[116 118 152 137 129 114 146]	129
[130 107 122 107 109 121]	107
[130 119 137 104]	119
[132 142 107 118 130]	107
[139 157 136 154 121 130 139]	121
[127 121 132 155 135 142]	155
[122 134 149 129 102 117 121]	102
[145 122 103 108 154 102]	108
[126 152 124 129 130]	124
[120 126 157 104]	126
---
[[115 121 137 120 110 129]
 [133 126 134 131 136 129]
 [134 126 128 131 119 153]] ⇒ 128

[[130 120 118 148 118]
 [122 143 146 100 140]
 [138 120 106  98 129]] ⇒ 106

[[139 153 132 131]
 [133 140 129 131]
 [135 134 130 133]] ⇒ 130

[[129 129 131 129 129 100]
 [128 127 127 129 128 139]
 [127 128 129 127 128 143]] ⇒ 129

[[133 131 127 151]
 [147 129 129 117]
 [ 99 129 128 140]] ⇒ 128

[[116 135 144 138 106 112 126]
 [118 126 124 132 123 126 125]
 [152 113 128 149 144 124 137]] ⇒ 128
---
[138 128 158 135 121]: 158

[[152 139 143 151 117]
 [113 128 105 132 113]
 [141 116 139 127 127]]: 143

[[122 127 132 127 126]
 [125 150 150 109 144]]: 132

[122 113 120 104 116]: 120

[[133 135 125 126 127]
 [142 134 141 106 148]
 [134 126 133 122 143]]: 125

[102 130 128 129 120]: 128

[122 151 154 127 124]: 154

[[155 125 127 144 123]
 [121 136 129 110 131]]: 127
---
Q:
[[100 109 131 112 133 110]
 [116 121 144 107 153 144]
 [131 140 144 107 153 144]]
A: 131

Q:
[[131 137 129 153 129 129 114]
 [131 126 119 154 121 128 110]
 [120 127 137 133 142 147 119]]
A: 120

Q:
[[134 121 130 125 104 136 140]
 [112 118 126 136 145 117 139]
 [111 116 141 125 142 121 131]]
A: 111

Q:
[[116 130 122 128 129 121]
 [144 110 142 125 142 149]
 [151 143 123 128 136  99]]
A: 151

Q:
[[116 134 129 156 124]
 [112 131 128 143 127]
 [124 117 141 130 132]]
A: 124

Q:
[[120 120 147 133]
 [152 117 149 152]
 [137 120 112 135]]
A: 137

Q:
[[104 105 153 132]
 [128 128 127 127]
 [116 114 125 145]]
A: 116

Q:
[[128 141 134 134 141 142]
 [139 119 111 123 100 107]
 [120 128 117 140 148 128]]
A: 120
---
[102 127 125 133 128 134] yields 134
[127 130 154 113 139] yields 139
[127 144  98 123 110 126 107] yields 107
[124 131 143 150 120 143 147] yields 147
[118 132 143 109 106] yields 106
[109 136 122 149 104 127] yields 127
[144 157 110 124] yields 124
[150 131 101 146 130 116 109] yields 109
---
Input: 132,103,121,115,130
Output: 132
Input: 124,106,110,115,120,135,106
Output: 124
Input: 129,128,126,131,156
Output: 129
Input: 102,110,131,100,127
Output: 102
Input: 139,136,129,131,151,154
Output: 139
Input: 139,105,150,102,118
Output: 139
---
[124 108 111 156 153 133 147] 124, 147

[128 129 130 109 124 102 137] 128, 137

[134 125 155 152 138] 134, 138

[153 130 129 155 122 142 148] 153, 148

[129 126 104 140 109 106] 129, 106

[105 102 116 101] 105, 101

[106 122 112 130 116 130 137] 106, 137

[149 118 128 114] 149, 114

[127 126 152 152] 127, 152

[[119 128 129 124]
 [141 133 125 120]
 [104 128 137 152]] 119, 152
---
[[146 155 129 129 126 134 130]
 [127 112 128 129 131 142 129]
 [102 112 129 128 131 134 127]]: 155, 102

[[154 142 119  99]
 [130 111 125 114]]: 154, 99

[130 135 137 141 129 117 104]: 141, 104

[144 125 114 106 126 138]: 144, 106

[[123 122 130 141 151]
 [124 131 125 119 132]]: 151, 119

[103 110 129 136 133]: 136, 103

[131 105 134 112 110 128]: 134, 105

[135 131 101 130 141 133]: 141, 101

[101 115 120 131 125 124 110]: 131, 101
---
[[124 132 156 145]
 [103 138 141 119]] out 124

[[114 104 117 138 132 125]
 [135 145 139 116 125 126]
 [137 124 124 128 130 119]] out 116

[[124 120 127 134 128 128]
 [131 132 118 124 130 126]
 [137 141 130 110 101 135]] out 118

[133 105 137 140 131 132] out 132

[[129 125 130 126 126 133 127]
 [127 128 128 128 128 129 128]
 [128 103 142 113 137 147 151]] out 125

[[126 125 123 105 147 108 110]
 [142 151 128 112 125 127 134]
 [124 121 132 120 123 123 139]] out 110

[132 153 149 114] out 149
---
[153 127 111 149 130 148 134] gives 134
[112 103 133 119] gives 119
[117 156 135 115 125] gives 125
[121 126 103 128 100 125 124] gives 124
[143 146 108 154] gives 154
[149 127 122 110 152 113 150] gives 150
---
[121 106 134 128 115 135 140] 128

[[103 104 138 138]
 [103  99 140 128]] 138

[[124 114 114 148 121 120  98]
 [114 116 145 135 122 121 131]] 148

[[118 127 123 129 122]
 [130 121 110 133 133]
 [117 126 104 130 123]] 129

[[119 142 112 105]
 [134 151 108 100]] 105

[154 151 119 141 108 102] 141

[132 154 129 132 113] 132

[120 131 126 102 130 126 136] 102

[[130 126 127 129 124]
 [116 154 130 126 149]
 [127 123 130 127 124]] 129

[[116 136 128 151 139]
 [121 147 144 110 110]] 151
---
[[128 117 142 140 117 148]
 [123 134 127 118 143  99]]: 118

[[127 119 101 128 127]
 [126 125 132 126 135]
 [126 133 136 129 130]]: 132

[[139 135 122 139 114]
 [149 127 119 133 117]]: 119

[[139 135 139 107 141]
 [141 156 154 102 144]
 [133 128 129 133 134]]: 154

[[100 117 138 157]
 [131 131 139 108]]: 131

[[126 106 117 126]
 [124 103 125 106]
 [116 111 149 120]]: 103

[[127 132 121 105]
 [125 125 119 123]
 [132 131 135 136]]: 125
---
[[146 104 135 111 116]
 [138 120 122 122 126]
 [148 106 151 124 124]] Answer: 124

[[138 116 108 115]
 [114  99 109 103]
 [136 114 108 113]] Answer: 113

[[126 144 124 135 126]
 [130 113 130 123 131]
 [133 102 130 119 133]] Answer: 133

[[128 130 125 126]
 [125 143 104 110]
 [125 145 101 108]] Answer: 108

[[130 140 129 155 119]
 [129 113 124 123 129]
 [124 130 119 151 134]] Answer: 134

[[134 139 138 135 135 133 132]
 [132 129 130 135 143 130 137]
 [157 147 132 136 129 137 135]] Answer: 135
---
[103 117 133 135 139] ⇒ 139

[[109 110 118 125 108]
 [138 138 149 131 104]
 [141 135 120 122 127]] ⇒ 108

[150 158 149 151 105] ⇒ 105

[106 124 127 125 121] ⇒ 121

[136 137 138 153 111] ⇒ 111

[[133 122 130 152 125]
 [126 118 130 116 122]] ⇒ 125
---
[117, 134, 133, 152, 130, 125, 128] ans = 134
[129, 134, 104, 114, 129] ans = 134
[132, 102, 145, 132, 130, 139, 145] ans = 102
[146, 120, 114, 107, 127, 135, 136] ans = 120
[130, 142, 137, 144, 155, 153] ans = 142
[139, 134, 132, 121, 100, 129, 130] ans = 134
[139, 134, 154, 149] ans = 134
[115, 126, 128, 138, 119, 127, 101] ans = 126
